Below is a small trained network, with its code and all its weights. Each question gives an input and a class and asks what happens when units are switched off, that is, made to give their printed mean instead of their output.

import numpy as np


def w(rows, s, z=0):
    codes = np.array(rows[::2]) - 128.0
    scale = np.full(codes.shape[1], s)
    scale[-1] = z or s
    return codes * scale


def f(y):
    return y / 2 * (1 + np.tanh(0.7978845608 * (y + 0.044715 * y**3)))


def log_softmax(a):
    a = a - a.max(-1, keepdims=True)
    return a - np.log(np.exp(a).sum(-1, keepdims=True))


def net(x, mask):
    res = np.array(x, float).reshape(1, 5) / 4 @ E
    y = f(res @ A[0][:, :-1].T + A[0][:, -1])
    res = res + np.where(mask, y, B[0][:, -1]) @ B[0][:, :-1]
    return log_softmax(res[-1] @ U[:, :-1].T + U[:, -1])


A, B = {}, {}
E = w([
[117,136,121,128,127,122,125],'x0',
[81,102,202,51,145,110,85],'x1',
[138,152,76,105,132,2,153],'x2',
[107,171,131,93,45,157,210],'x3',
[129,114,31,47,152,167,117],'x4',
],0.012)
A[0] = w([
[137,66,43,49,214,169,164,114],'N1',
[19,130,221,58,169,173,93,78],'N2',
[144,155,77,226,141,217,151,159],'N3',
[204,74,174,185,227,57,89,80],'N4',
[180,200,88,109,146,14,129,148],'N5',
[137,70,68,185,204,104,2,4],'N6',
],0.0074,0.0032)
B[0] = w([
[74,171,169,254,195,153,184,230],'N1',
[177,188,91,98,152,34,117,228],'N2',
[185,136,92,95,183,50,81,242],'N3',
[155,176,125,156,97,124,171,246],'N4',
[188,138,184,112,158,189,58,255],'N5',
[120,196,38,97,37,157,173,237],'N6',
],0.011,0.0075)
U = w([
[129,183,81,98,8,179,247,128],'0',
[170,155,152,126,160,202,53,188],'1',
[69,180,186,250,151,143,175,116],'2',
[132,150,119,133,121,163,113,254],'3',
[199,108,74,80,190,79,151,40],'4',
[108,57,144,130,100,209,104,133],'5',
[91,44,126,122,65,208,117,37],'6',
],0.012,0.0092)

Each question gives the input, the list of numbers given to net, and the class t.
The units are the neurons (one row each of A and B). Each row of codes is followed by its name. A weight is (code - 128) times the scale printed after its matrix; where a second scale follows, it is the last column's (A, B and U).
mask holds one flag per neuron, in row order. A switched-off neuron (its flag False) gives its mean, the last column of its row in B, instead of its output. The means were averaged over made-up inputs and are rounded, as every weight is.
A unit's drop is (log p(t) with every unit on - log p(t) with that unit switched off) / (log p(t) with every unit on - log p(t) with every unit switched off).
The circuit of an input: a set's keep is (log p(t) with only the set's units on - log p(t) with every unit switched off) / (log p(t) with every unit on - log p(t) with every unit switched off). Starting from all 6 units, units are removed one at a time, each time the one whose removal leaves the highest keep (on an exact tie, the one counted first), for as long as the keep stays at least 0.8.
units of the circuit, in order: the units of the circuit, biggest drop first
most important unit: the unit with the biggest drop
k most important neurons: the k neurons with the biggest drops, biggest first
drop of u: that unit's drop, to one decimal
input [0,6,-3,-4,-5], class 4: units of the circuit, in order -> [N2]
input [7,-8,-6,-6,7], class 4: 3 most important neurons -> [N3 N5 N4]
input [-3,-7,-8,-3,-5], class 1: 2 most important neurons -> [N3 N2]
input [-4,6,3,-1,6], class 2: 2 most important neurons -> [N1 N3]
input [2,5,-3,-4,6], class 2: 3 most important neurons -> [N1 N3 N5]
input [4,-7,-4,5,-5], class 4: 3 most important neurons -> [N3 N1 N6]
input [7,-2,7,-6,-4], class 1: 2 most important neurons -> [N5 N1]
input [1,-7,-7,-7,2], class 0: 4 most important neurons -> [N6 N5 N2 N4]
input [-1,5,5,-8,-2], class 0: 2 most important neurons -> [N6 N4]
input [-5,-8,-1,-4,2], class 4: 2 most important neurons -> [N3 N5]
input [1,8,-4,-8,-4], class 0: 4 most important neurons -> [N6 N4 N3 N5]
input [-3,-2,-2,4,5], class 2: units of the circuit, in order -> [N1 N6]
input [2,-7,-2,1,-5], class 4: drop of N3 -> 0.7
input [-2,4,-6,-6,-3], class 0: most important unit -> N6
input [-7,0,7,-4,5], class 1: drop of N5 -> 1.0
input [2,3,-2,3,4], class 2: drop of N1 -> 0.4
